Below are the code and all the weights of a small trained network. Each question names an input and a target symbol and asks about switching units off, where a switched-off unit gives its printed mean instead of its output.

import numpy as np


def w(rows, s, z=0):
    codes = np.array(rows[::2]) - 128.0
    scale = np.full(codes.shape[1], s)
    scale[-1] = z or s
    return codes * scale


def softmax(a):
    e = np.exp(a - a.max(-1, keepdims=True))
    return e / e.sum(-1, keepdims=True)


def log_softmax(a):
    a = a - a.max(-1, keepdims=True)
    return a - np.log(np.exp(a).sum(-1, keepdims=True))


def net(x, mask):
    ids = ['αβγδεζηθλξπστφω'.index(c) for c in x.split()]
    T = len(ids)
    res = E[ids] + P[:T]
    u = 0
    for l in range(3):
        r = res
        for j in range(2):
            rows = slice(2 * j, 2 * j + 2)
            q, k, v = (r @ M[l][rows].T for M in (Q, K, V))
            z = softmax(np.where(np.tri(T) > 0, q @ k.T / 2**0.5, -1e9)) @ v
            o = O[l][rows]
            res = res + np.where(mask[u + j], z, o[:, -1]) @ o[:, :-1]
        u += 2
    return log_softmax(res[-1] @ U[:, :-1].T + U[:, -1])


Q, K, V, O = {}, {}, {}, {}
E = w([
[165,156,223,94,185,82,114],'α',
[87,150,148,170,83,183,121],'β',
[69,176,143,95,140,148,116],'γ',
[147,207,139,127,125,184,163],'δ',
[110,150,166,134,125,148,173],'ε',
[120,165,164,135,132,115,87],'ζ',
[88,93,211,149,123,93,118],'η',
[109,188,112,158,80,179,77],'θ',
[122,147,181,145,125,148,125],'λ',
[99,192,114,165,106,111,98],'ξ',
[107,89,125,251,40,146,102],'π',
[103,146,152,137,167,101,179],'σ',
[80,193,72,155,183,74,193],'τ',
[121,98,206,155,129,114,137],'φ',
[208,206,194,169,130,147,148],'ω',
],0.014)
P = w([
[161,59,110,101,168,182,95],'0',
[56,116,186,76,62,78,128],'1',
[139,124,91,90,103,130,123],'2',
[86,160,184,140,188,167,133],'3',
[93,143,201,83,30,73,129],'4',
[174,146,79,102,101,126,138],'5',
[105,197,188,173,192,173,119],'6',
[141,153,195,81,64,77,173],'7',
[189,141,45,119,116,113,179],'8',
[116,202,163,228,189,175,144],'9',
[161,138,168,111,77,95,249],'10',
[189,147,42,96,133,100,178],'11',
[91,197,187,194,193,194,125],'12',
],0.014)
Q[0] = w([
[103,126,204,155,1,39,179],'0.h0',
[120,193,149,89,10,96,217],'0.h0',
[30,151,179,149,141,151,139],'0.h1',
[138,22,80,54,34,73,140],'0.h1',
],0.008)
K[0] = w([
[125,221,116,242,56,150,147],'0.h0',
[246,220,70,205,141,56,194],'0.h0',
[88,24,136,143,163,187,46],'0.h1',
[28,189,130,126,25,1,91],'0.h1',
],0.0072)
V[0] = w([
[100,91,101,85,157,132,129],'0.h0',
[72,130,123,75,96,186,91],'0.h0',
[84,169,122,180,166,88,1],'0.h1',
[86,171,167,137,160,132,93],'0.h1',
],0.012)
O[0] = w([
[125,105,106,122,171,132,129,3],'0.h0',
[125,81,100,113,174,184,192,150],'0.h0',
[11,151,87,65,108,48,111,143],'0.h1',
[35,61,81,102,118,133,151,229],'0.h1',
],0.012,0.0038)
Q[1] = w([
[75,168,108,166,125,167,157],'1.h0',
[151,123,92,70,138,125,53],'1.h0',
[225,138,80,50,82,59,131],'1.h1',
[124,79,114,100,172,255,113],'1.h1',
],0.0071)
K[1] = w([
[151,83,80,185,164,149,23],'1.h0',
[51,170,138,163,138,116,125],'1.h0',
[115,98,65,8,34,158,237],'1.h1',
[133,45,113,25,111,189,1],'1.h1',
],0.0062)
V[1] = w([
[192,102,23,65,150,121,65],'1.h0',
[49,241,153,177,78,73,204],'1.h0',
[92,209,107,134,126,69,255],'1.h1',
[163,79,34,96,75,57,154],'1.h1',
],0.0067)
O[1] = w([
[185,235,152,57,156,141,68,65],'1.h0',
[100,131,100,177,96,101,255,129],'1.h0',
[114,80,87,159,121,113,83,215],'1.h1',
[88,147,106,121,80,71,63,3],'1.h1',
],0.0093,0.0046)
Q[2] = w([
[105,217,131,190,253,157,141],'2.h0',
[240,71,42,2,124,143,152],'2.h0',
[204,60,92,18,26,93,181],'2.h1',
[205,66,54,100,95,150,85],'2.h1',
],0.0065)
K[2] = w([
[162,116,189,74,176,173,74],'2.h0',
[75,117,127,91,41,103,126],'2.h0',
[100,160,89,218,108,115,255],'2.h1',
[149,164,137,145,98,71,201],'2.h1',
],0.0097)
V[2] = w([
[100,58,120,158,104,142,150],'2.h0',
[149,93,23,139,194,177,120],'2.h0',
[161,208,60,105,62,184,150],'2.h1',
[111,51,191,109,3,147,87],'2.h1',
],0.014)
O[2] = w([
[138,81,147,68,224,144,84,14],'2.h0',
[113,27,104,184,101,88,16,253],'2.h0',
[59,218,135,168,150,212,34,71],'2.h1',
[106,120,134,249,222,33,149,247],'2.h1',
],0.012,0.0026)
U = w([
[124,154,25,129,105,98,149,218],'α',
[147,214,242,147,3,16,139,2],'β',
[159,76,206,140,143,179,127,141],'γ',
[163,169,170,132,145,215,150,178],'δ',
[140,141,169,154,128,188,89,75],'ε',
[97,70,93,124,79,70,100,61],'ζ',
[122,89,161,138,118,136,143,151],'η',
[113,107,95,65,93,202,162,103],'θ',
[72,170,178,145,133,137,64,95],'λ',
[161,217,232,180,176,46,61,210],'ξ',
[114,75,143,184,237,154,68,92],'π',
[60,110,25,93,200,215,160,212],'σ',
[173,90,113,105,94,163,167,119],'τ',
[128,48,121,137,159,103,169,105],'φ',
[199,107,125,112,142,118,168,198],'ω',
],0.0069,0.0074)

Each question gives the input, a string of symbols that net reads in full, and the target symbol t.
The units are the heads (2 rows each of Q, K, V and O). Each row of codes is followed by its name. A weight is (code - 128) times the scale printed after its matrix; where a second scale follows, it is the last column's (O and U).
mask holds one flag per head, layer by layer. A switched-off head (its flag False) gives its mean, the last column of its rows in O, instead of its output. The means were averaged over made-up inputs and are rounded, as every weight is.
A unit's drop is (log p(t) with every unit on - log p(t) with that unit switched off) / (log p(t) with every unit on - log p(t) with every unit switched off).
The circuit of an input: a set's keep is (log p(t) with only the set's units on - log p(t) with every unit switched off) / (log p(t) with every unit on - log p(t) with every unit switched off). Starting from all 6 units, units are removed one at a time, each time the one whose removal leaves the highest keep (on an exact tie, the one counted first), for as long as the keep stays at least 0.8.
circuit, biggest first: the units of the circuit, biggest drop first
most important unit: the unit with the biggest drop
heads that matter: for each layer, one digit per head in row order, 1 if its drop is at least 0.15 and else 0, layers parted by /
input π γ σ ω θ τ θ γ φ ω β γ, target σ: heads that matter => 00 / 10 / 11
input δ ε δ, target δ: circuit, biggest first => [0.h1 1.h1 2.h0]
input η η β ξ ω π ω, target φ: heads that matter => 00 / 00 / 01
input γ β γ ω φ σ γ τ, target ζ: most important unit => 0.h0
input α γ β, target σ: heads that matter => 11 / 01 / 10
input ζ φ π α ω ε τ γ γ γ, target α: circuit, biggest first => [1.h0 2.h0 0.h1 1.h1]
input γ ω π φ α ε δ β π γ γ β τ, target ζ: circuit, biggest first => [2.h0 0.h0 1.h0]
input π ω γ γ γ θ ε, target ξ: heads that matter => 00 / 10 / 01
input ω η γ γ ω η φ α β τ σ π, target π: circuit, biggest first => [2.h0 1.h1]
input ω ω π π τ ω γ γ λ τ ω λ γ, target δ: circuit, biggest first => [1.h1 0.h1 0.h0 2.h0]
input λ τ ζ ε β γ, target σ: heads that matter => 10 / 00 / 10
input γ π π δ ω θ δ γ ω, target ξ: circuit, biggest first => [0.h0 2.h1]
input ω ω λ γ ω γ ε β τ σ ξ π, target π: circuit, biggest first => [2.h0 1.h0 1.h1]
input ε ω π φ η, target φ: heads that matter => 00 / 10 / 01
input γ β ω ξ ζ θ φ σ λ ζ π, target ξ: most important unit => 0.h0
input τ β δ ξ, target θ: circuit, biggest first => [2.h1 1.h0]
input τ ω η φ γ β ω, target θ: circuit, biggest first => [1.h0 2.h1]
input β ω γ σ, target π: circuit, biggest first => [2.h0 0.h0]
input α ε φ η τ γ δ λ ξ ζ, target β: circuit, biggest first => [2.h0 1.h0 1.h1]
input φ π ω ω, target ω: most important unit => 2.h1
input α σ ξ ω ω θ ω, target β: heads that matter => 00 / 10 / 10
